Here is a tiny trained network, its code and every weight. The questions are about switching its units off for an input and a class, where a switched-off unit gives its printed mean instead of its output.

import numpy as np


def w(rows, s, z=0):
    codes = np.array(rows[::2]) - 128.0
    scale = np.full(codes.shape[1], s)
    scale[-1] = z or s
    return codes * scale


def f(y):
    return y / 2 * (1 + np.tanh(0.7978845608 * (y + 0.044715 * y**3)))


def log_softmax(a):
    a = a - a.max(-1, keepdims=True)
    return a - np.log(np.exp(a).sum(-1, keepdims=True))


def net(x, mask):
    res = np.array(x, float).reshape(1, 8) / 4 @ E
    y = f(res @ A[0][:, :-1].T + A[0][:, -1])
    res = res + np.where(mask, y, B[0][:, -1]) @ B[0][:, :-1]
    return log_softmax(res[-1] @ U[:, :-1].T + U[:, -1])


A, B = {}, {}
E = w([
[105,135,79,226,167,186,191],'x0',
[161,251,176,140,249,147,89],'x1',
[133,120,113,119,148,113,130],'x2',
[136,123,122,108,146,115,143],'x3',
[130,130,108,121,135,130,120],'x4',
[128,131,107,127,143,105,123],'x5',
[133,125,121,121,140,115,134],'x6',
[130,115,126,117,136,144,125],'x7',
],0.012)
A[0] = w([
[144,124,158,56,103,95,13,229],'n1',
[147,100,145,66,134,126,75,180],'n2',
[116,137,48,218,164,208,229,174],'n3',
[138,124,165,111,100,112,171,177],'n4',
[163,192,158,113,140,159,86,114],'n5',
[254,220,213,177,225,135,82,170],'n6',
[102,71,96,155,59,76,171,254],'n7',
[167,77,171,79,106,100,95,188],'n8',
[65,115,98,237,191,179,246,163],'n9',
[152,105,144,69,51,169,161,155],'n10',
[191,237,202,155,250,151,54,164],'n11',
[133,16,78,106,70,144,212,228],'n12',
[130,105,136,133,146,139,126,112],'n13',
[143,127,81,158,160,154,170,124],'n14',
[112,118,58,173,53,175,180,181],'n15',
[81,153,78,182,162,186,222,153],'n16',
[191,133,182,45,82,73,50,253],'n17',
[167,117,115,78,108,62,118,181],'n18',
[124,233,180,101,230,175,116,145],'n19',
],0.0084,0.0081)
B[0] = w([
[87,192,148,61,102,175,56,224],'n1',
[108,144,135,98,114,161,64,177],'n2',
[188,79,115,209,152,79,209,212],'n3',
[129,164,101,99,102,138,119,153],'n4',
[129,146,155,126,136,102,121,166],'n5',
[121,159,204,140,182,144,102,242],'n6',
[125,96,1,96,43,116,126,222],'n7',
[121,147,104,84,111,152,62,188],'n8',
[185,58,124,199,190,79,196,213],'n9',
[116,114,110,136,92,147,126,171],'n10',
[150,126,246,114,209,127,118,252],'n11',
[124,112,47,123,80,83,185,235],'n12',
[147,116,128,122,144,136,124,125],'n13',
[168,94,130,151,160,131,174,151],'n14',
[156,80,90,100,103,108,161,193],'n15',
[174,60,123,212,194,92,201,188],'n16',
[89,234,129,28,93,211,50,243],'n17',
[100,160,118,120,105,130,108,178],'n18',
[164,127,189,136,189,147,131,218],'n19',
],0.0098,0.016)
U = w([
[47,183,1,90,42,171,61,191],'0',
[185,94,16,167,120,71,200,177],'1',
[119,221,229,70,166,151,66,131],'2',
[217,131,198,220,222,110,159,4],'3',
],0.0077,0.0024)

Each question gives the input, the list of numbers given to net, and the class t.
The units are the neurons (one row each of A and B). Each row of codes is followed by its name. A weight is (code - 128) times the scale printed after its matrix; where a second scale follows, it is the last column's (A, B and U).
mask holds one flag per neuron, in row order. A switched-off neuron (its flag False) gives its mean, the last column of its row in B, instead of its output. The means were averaged over made-up inputs and are rounded, as every weight is.
A unit's drop is (log p(t) with every unit on - log p(t) with that unit switched off) / (log p(t) with every unit on - log p(t) with every unit switched off).
The circuit of an input: a set's keep is (log p(t) with only the set's units on - log p(t) with every unit switched off) / (log p(t) with every unit on - log p(t) with every unit switched off). Starting from the 12 units with the biggest drops (on a tie, the unit counted first), units are removed one at a time, each time the one whose removal leaves the highest keep (on an exact tie, the one counted first), for as long as the keep stays at least 0.8.
circuit, biggest first: the units of the circuit, biggest drop first
k most important neurons: the k neurons with the biggest drops, biggest first
drop of u: that unit's drop, to one decimal
input [-1,0,-8,8,3,-6,-3,-8], class 0: most important neuron	n11
input [1,-5,2,-7,7,5,-7,3], class 1: 2 most important neurons	n17; n1
input [1,1,2,4,3,-5,-3,2], class 3: 4 most important neurons	n17; n7; n1; n12
input [1,1,-6,8,-3,-7,7,1], class 3: 3 most important neurons	n17; n1; n7
input [1,0,4,0,6,-5,0,-1], class 1: circuit, biggest first	n11; n17
input [1,6,-8,4,3,2,-5,-4], class 3: 2 most important neurons	n17; n1
input [0,-7,7,-4,-2,2,-6,-6], class 0: 4 most important neurons	n9; n3; n16; n7
input [2,0,-6,7,3,2,-5,0], class 1: 2 most important neurons	n11; n6
input [7,0,-4,6,0,-5,-3,-2], class 1: 2 most important neurons	n11; n6
input [0,0,-5,6,7,5,-7,-3], class 0: drop of n9	0.1
input [3,0,4,5,3,1,5,-4], class 1: drop of n11	0.4
input [0,-6,0,2,-4,3,5,-3], class 0: drop of n3	0.2
